Here is a tiny trained network, its code and every weight. The questions are about switching its units off for an input and a target symbol, where a switched-off unit gives its printed mean instead of its output.

import numpy as np


def w(rows, s, z=0):
    codes = np.array(rows[::2]) - 128.0
    scale = np.full(codes.shape[1], s)
    scale[-1] = z or s
    return codes * scale


def norm(h):
    return h / np.sqrt((h * h).mean(-1, keepdims=True) + 1e-5)


def softmax(a):
    e = np.exp(a - a.max(-1, keepdims=True))
    return e / e.sum(-1, keepdims=True)


def log_softmax(a):
    a = a - a.max(-1, keepdims=True)
    return a - np.log(np.exp(a).sum(-1, keepdims=True))


def net(x, mask):
    ids = ['βδζηθλμξπστφ'.index(c) for c in x.split()]
    T = len(ids)
    res = E[ids] + P[:T]
    u = 0
    for l in range(3):
        r = norm(res)
        for j in range(3):
            rows = slice(4 * j, 4 * j + 4)
            q, k, v = (r @ M[l][rows].T for M in (Q, K, V))
            z = softmax(np.where(np.tri(T) > 0, q @ k.T / 4**0.5, -1e9)) @ v
            o = O[l][rows]
            res = res + np.where(mask[u + j], z, o[:, -1]) @ o[:, :-1]
        u += 3
    return log_softmax(norm(res)[-1] @ U[:, :-1].T + U[:, -1])


Q, K, V, O = {}, {}, {}, {}
E = w([
[144,93,138,134,115,99,136],'β',
[159,93,134,139,123,86,128],'δ',
[165,85,153,144,125,109,137],'ζ',
[144,91,152,118,122,99,116],'η',
[111,159,53,2,195,149,83],'θ',
[130,84,140,149,97,125,153],'λ',
[140,86,154,132,97,141,119],'μ',
[116,110,126,104,68,118,146],'ξ',
[118,160,129,142,151,78,173],'π',
[102,149,96,142,87,114,98],'σ',
[125,145,125,187,144,127,111],'τ',
[181,178,119,153,123,139,121],'φ',
],0.0079)
P = w([
[111,102,253,153,61,31,91],'0',
[121,99,203,151,81,52,98],'1',
[121,97,161,140,89,61,104],'2',
[123,72,132,124,100,72,116],'3',
[119,62,110,118,110,85,116],'4',
[118,56,96,108,125,94,122],'5',
[118,50,75,102,133,104,130],'6',
[125,45,59,101,141,112,130],'7',
[118,52,41,98,158,121,143],'8',
],0.0032)
Q[0] = w([
[126,167,193,66,177,249,130],'0.h1',
[123,169,163,193,76,129,110],'0.h1',
[193,43,93,86,157,95,142],'0.h1',
[150,55,46,98,43,64,107],'0.h1',
[141,147,161,148,174,152,136],'0.h2',
[132,112,172,143,171,114,115],'0.h2',
[162,96,101,103,70,109,110],'0.h2',
[39,129,109,129,104,132,168],'0.h2',
[90,124,96,92,127,110,78],'0.h3',
[160,51,100,111,74,166,99],'0.h3',
[101,130,182,143,117,181,118],'0.h3',
[187,181,85,129,164,96,107],'0.h3',
],0.011)
K[0] = w([
[106,102,255,92,78,15,140],'0.h1',
[166,202,209,176,103,153,108],'0.h1',
[121,101,16,81,148,155,176],'0.h1',
[115,150,32,114,215,170,151],'0.h1',
[144,150,152,171,109,34,170],'0.h2',
[110,61,194,195,84,126,121],'0.h2',
[154,116,110,94,116,231,94],'0.h2',
[19,145,135,71,182,62,113],'0.h2',
[48,109,116,124,184,136,48],'0.h3',
[110,72,99,99,82,189,115],'0.h3',
[121,113,194,179,20,90,81],'0.h3',
[214,203,136,123,211,132,101],'0.h3',
],0.0093)
V[0] = w([
[119,195,128,176,166,95,117],'0.h1',
[176,114,167,64,87,118,207],'0.h1',
[116,179,121,67,58,117,160],'0.h1',
[64,154,153,139,159,132,230],'0.h1',
[178,105,94,159,113,130,69],'0.h2',
[135,153,91,83,58,212,125],'0.h2',
[119,146,176,38,180,223,60],'0.h2',
[124,78,96,148,131,180,156],'0.h2',
[190,178,144,122,155,109,147],'0.h3',
[118,122,146,135,179,109,76],'0.h3',
[122,130,189,188,140,90,77],'0.h3',
[86,150,156,3,160,136,112],'0.h3',
],0.0047)
O[0] = w([
[74,99,205,73,67,62,125,137],'0.h1',
[187,196,46,124,100,133,201,106],'0.h1',
[227,181,100,197,39,43,130,125],'0.h1',
[119,115,101,111,182,35,202,41],'0.h1',
[140,180,174,131,144,45,88,184],'0.h2',
[94,202,141,134,255,188,114,64],'0.h2',
[62,232,74,97,95,205,190,4],'0.h2',
[119,165,82,168,182,106,118,88],'0.h2',
[96,165,117,44,107,159,64,91],'0.h3',
[81,82,50,74,129,127,145,132],'0.h3',
[70,122,128,120,104,202,183,180],'0.h3',
[163,66,30,124,47,91,82,82],'0.h3',
],0.004,0.0037)
Q[1] = w([
[147,110,176,157,145,148,178],'1.h1',
[109,157,170,138,87,162,108],'1.h1',
[139,140,104,116,118,60,94],'1.h1',
[111,124,200,195,104,88,116],'1.h1',
[66,50,144,186,183,162,124],'1.h2',
[135,198,89,90,124,167,138],'1.h2',
[134,146,190,149,178,183,179],'1.h2',
[171,91,142,148,139,134,164],'1.h2',
[10,195,118,113,172,241,177],'1.h3',
[78,163,102,129,82,246,211],'1.h3',
[46,211,102,110,135,175,114],'1.h3',
[93,149,162,122,46,119,56],'1.h3',
],0.012)
K[1] = w([
[164,73,159,121,136,45,141],'1.h1',
[146,161,190,176,154,144,104],'1.h1',
[139,168,62,93,188,186,98],'1.h1',
[143,129,155,123,220,86,90],'1.h1',
[51,30,131,211,160,167,132],'1.h2',
[157,174,70,64,121,168,136],'1.h2',
[158,155,134,168,162,209,186],'1.h2',
[165,70,139,179,106,114,171],'1.h2',
[141,99,254,133,82,107,186],'1.h3',
[156,110,204,190,62,141,243],'1.h3',
[116,155,213,125,64,100,136],'1.h3',
[147,233,152,92,115,229,54],'1.h3',
],0.011)
V[1] = w([
[90,162,60,41,155,112,46],'1.h1',
[76,133,85,186,100,149,198],'1.h1',
[151,168,104,213,205,152,122],'1.h1',
[166,137,171,141,185,122,158],'1.h1',
[125,118,144,183,116,113,253],'1.h2',
[180,100,168,132,77,142,129],'1.h2',
[84,126,58,131,158,113,147],'1.h2',
[119,104,139,240,116,208,165],'1.h2',
[133,41,104,36,125,117,223],'1.h3',
[74,113,105,207,95,75,121],'1.h3',
[117,58,113,173,140,196,134],'1.h3',
[11,96,196,201,150,160,127],'1.h3',
],0.0047)
O[1] = w([
[152,63,159,45,153,109,155,53],'1.h1',
[176,92,101,150,78,54,78,46],'1.h1',
[151,49,157,140,33,101,150,2],'1.h1',
[102,153,128,167,54,197,161,111],'1.h1',
[125,138,116,103,242,163,105,135],'1.h2',
[100,187,69,108,169,122,115,244],'1.h2',
[172,94,185,127,91,132,110,32],'1.h2',
[143,121,127,109,245,51,75,129],'1.h2',
[14,181,182,179,128,253,158,132],'1.h3',
[88,118,10,148,67,81,58,174],'1.h3',
[68,185,75,87,218,182,77,118],'1.h3',
[55,149,122,70,132,51,44,134],'1.h3',
],0.0044,0.0038)
Q[2] = w([
[110,85,144,228,82,88,155],'2.h1',
[77,156,152,10,90,86,88],'2.h1',
[115,132,37,202,134,216,129],'2.h1',
[118,44,82,139,142,202,123],'2.h1',
[199,121,114,110,107,127,107],'2.h2',
[45,146,113,120,159,115,173],'2.h2',
[63,156,134,171,141,150,91],'2.h2',
[138,120,86,67,121,114,198],'2.h2',
[106,129,98,61,65,189,199],'2.h3',
[161,58,112,126,122,182,87],'2.h3',
[228,95,197,102,104,75,118],'2.h3',
[156,207,188,140,87,166,68],'2.h3',
],0.011)
K[2] = w([
[55,175,97,41,131,38,141],'2.h1',
[134,69,209,184,124,117,78],'2.h1',
[151,113,57,99,188,126,187],'2.h1',
[155,15,64,20,137,216,162],'2.h1',
[111,123,114,75,84,160,183],'2.h2',
[162,169,196,226,206,34,133],'2.h2',
[111,126,140,176,135,150,72],'2.h2',
[176,152,146,120,126,90,206],'2.h2',
[101,108,155,154,64,157,173],'2.h3',
[212,63,194,197,169,125,169],'2.h3',
[252,187,164,105,111,134,126],'2.h3',
[81,203,191,147,118,51,84],'2.h3',
],0.011)
V[2] = w([
[109,146,104,171,65,194,106],'2.h1',
[95,216,60,80,155,78,159],'2.h1',
[85,134,159,165,252,74,136],'2.h1',
[186,118,135,186,133,214,26],'2.h1',
[144,120,211,111,146,103,140],'2.h2',
[151,124,118,96,37,131,121],'2.h2',
[200,77,53,51,102,202,123],'2.h2',
[121,176,185,83,76,202,180],'2.h2',
[155,155,184,155,199,128,188],'2.h3',
[49,107,1,104,173,49,108],'2.h3',
[134,133,165,143,80,87,177],'2.h3',
[108,13,96,200,159,120,157],'2.h3',
],0.0044)
O[2] = w([
[189,110,171,93,129,174,118,148],'2.h1',
[131,201,66,42,107,109,164,186],'2.h1',
[87,197,222,89,101,92,147,193],'2.h1',
[198,168,219,182,95,165,3,121],'2.h1',
[164,150,126,182,161,141,92,91],'2.h2',
[64,163,132,119,146,180,101,94],'2.h2',
[58,197,157,141,130,115,97,1],'2.h2',
[62,141,108,164,121,146,48,29],'2.h2',
[104,165,165,110,73,121,209,121],'2.h3',
[78,95,78,171,123,223,97,221],'2.h3',
[164,189,116,121,154,109,153,110],'2.h3',
[2,187,86,181,83,86,71,122],'2.h3',
],0.0048,0.003)
U = w([
[66,149,72,92,131,109,238,83],'β',
[171,98,31,136,126,32,46,26],'δ',
[109,184,163,227,145,85,123,102],'ζ',
[35,67,210,78,161,91,86,105],'η',
[142,70,123,36,115,254,121,143],'θ',
[117,252,89,78,221,150,78,117],'λ',
[225,162,66,206,108,159,115,123],'μ',
[122,122,139,163,38,158,143,112],'ξ',
[208,138,173,49,159,88,142,254],'π',
[114,134,114,109,70,128,109,134],'σ',
[150,32,187,173,72,154,123,77],'τ',
[117,171,213,134,104,168,132,175],'φ',
],0.0085,0.0039)

Each question gives the input, a string of symbols that net reads in full, and the target symbol t.
The units are the heads (4 rows each of Q, K, V and O). Each row of codes is followed by its name. A weight is (code - 128) times the scale printed after its matrix; where a second scale follows, it is the last column's (O and U).
mask holds one flag per head, layer by layer. A switched-off head (its flag False) gives its mean, the last column of its rows in O, instead of its output. The means were averaged over made-up inputs and are rounded, as every weight is.
A unit's drop is (log p(t) with every unit on - log p(t) with that unit switched off) / (log p(t) with every unit on - log p(t) with every unit switched off).
The circuit of an input: a set's keep is (log p(t) with only the set's units on - log p(t) with every unit switched off) / (log p(t) with every unit on - log p(t) with every unit switched off). Starting from all 9 units, units are removed one at a time, each time the one whose removal leaves the highest keep (on an exact tie, the one counted first), for as long as the keep stays at least 0.8.
circuit, biggest first: the units of the circuit, biggest drop first
most important unit: the unit with the biggest drop
which heads matter: for each layer, one digit per head in row order, 1 if its drop is at least 0.15 and else 0, layers parted by /
input ζ τ τ π, target η: most important unit -> 0.h1
input φ μ μ β ξ η, target μ: which heads matter -> 100 / 000 / 000
input μ σ π σ π π σ π φ, target π: which heads matter -> 001 / 001 / 000
input τ λ σ μ η δ β λ ξ, target μ: circuit, biggest first -> 0.h1; 0.h3
input φ η μ, target π: which heads matter -> 001 / 001 / 000
input θ σ λ ξ ζ, target ζ: which heads matter -> 000 / 011 / 011
input τ β μ ζ, target λ: which heads matter -> 101 / 011 / 000
input σ φ φ σ η, target π: circuit, biggest first -> 2.h3; 0.h3; 1.h3
input λ μ η β, target λ: circuit, biggest first -> 1.h2; 0.h1
input μ δ η, target λ: circuit, biggest first -> 1.h2; 0.h1
input π δ ζ η ξ ζ, target μ: which heads matter -> 100 / 000 / 000
input η φ μ, target π: which heads matter -> 000 / 001 / 001
input λ ξ η, target μ: which heads matter -> 100 / 100 / 000
input β ζ σ π σ μ, target δ: circuit, biggest first -> 1.h3
input σ τ π, target η: which heads matter -> 101 / 000 / 000
input σ τ β θ ξ ζ τ ξ π, target π: circuit, biggest first -> 1.h1; 0.h3
input δ ζ β β μ β λ, target λ: circuit, biggest first -> 1.h3; 0.h1
input σ ζ π φ μ σ, target π: which heads matter -> 101 / 001 / 001
input μ β μ, target λ: circuit, biggest first -> 1.h2; 0.h1
input μ π β δ, target β: most important unit -> 2.h2
input θ τ θ μ η ξ μ τ, target η: which heads matter -> 111 / 100 / 011
input μ θ ξ λ ζ σ φ, target φ: circuit, biggest first -> 2.h2; 1.h3; 0.h3
input φ θ β δ β ζ σ λ, target λ: circuit, biggest first -> 0.h2; 1.h2
input η τ ξ η φ μ β η, target λ: circuit, biggest first -> 0.h1; 2.h1; 0.h2
input ζ π μ μ, target β: circuit, biggest first -> 0.h1; 2.h1
input ζ μ σ δ η τ, target η: which heads matter -> 100 / 000 / 000
input λ ζ θ η β, target β: circuit, biggest first -> 0.h2
input τ ξ ζ η θ π, target π: which heads matter -> 010 / 101 / 001
input μ σ σ π β φ ξ, target π: which heads matter -> 000 / 001 / 000
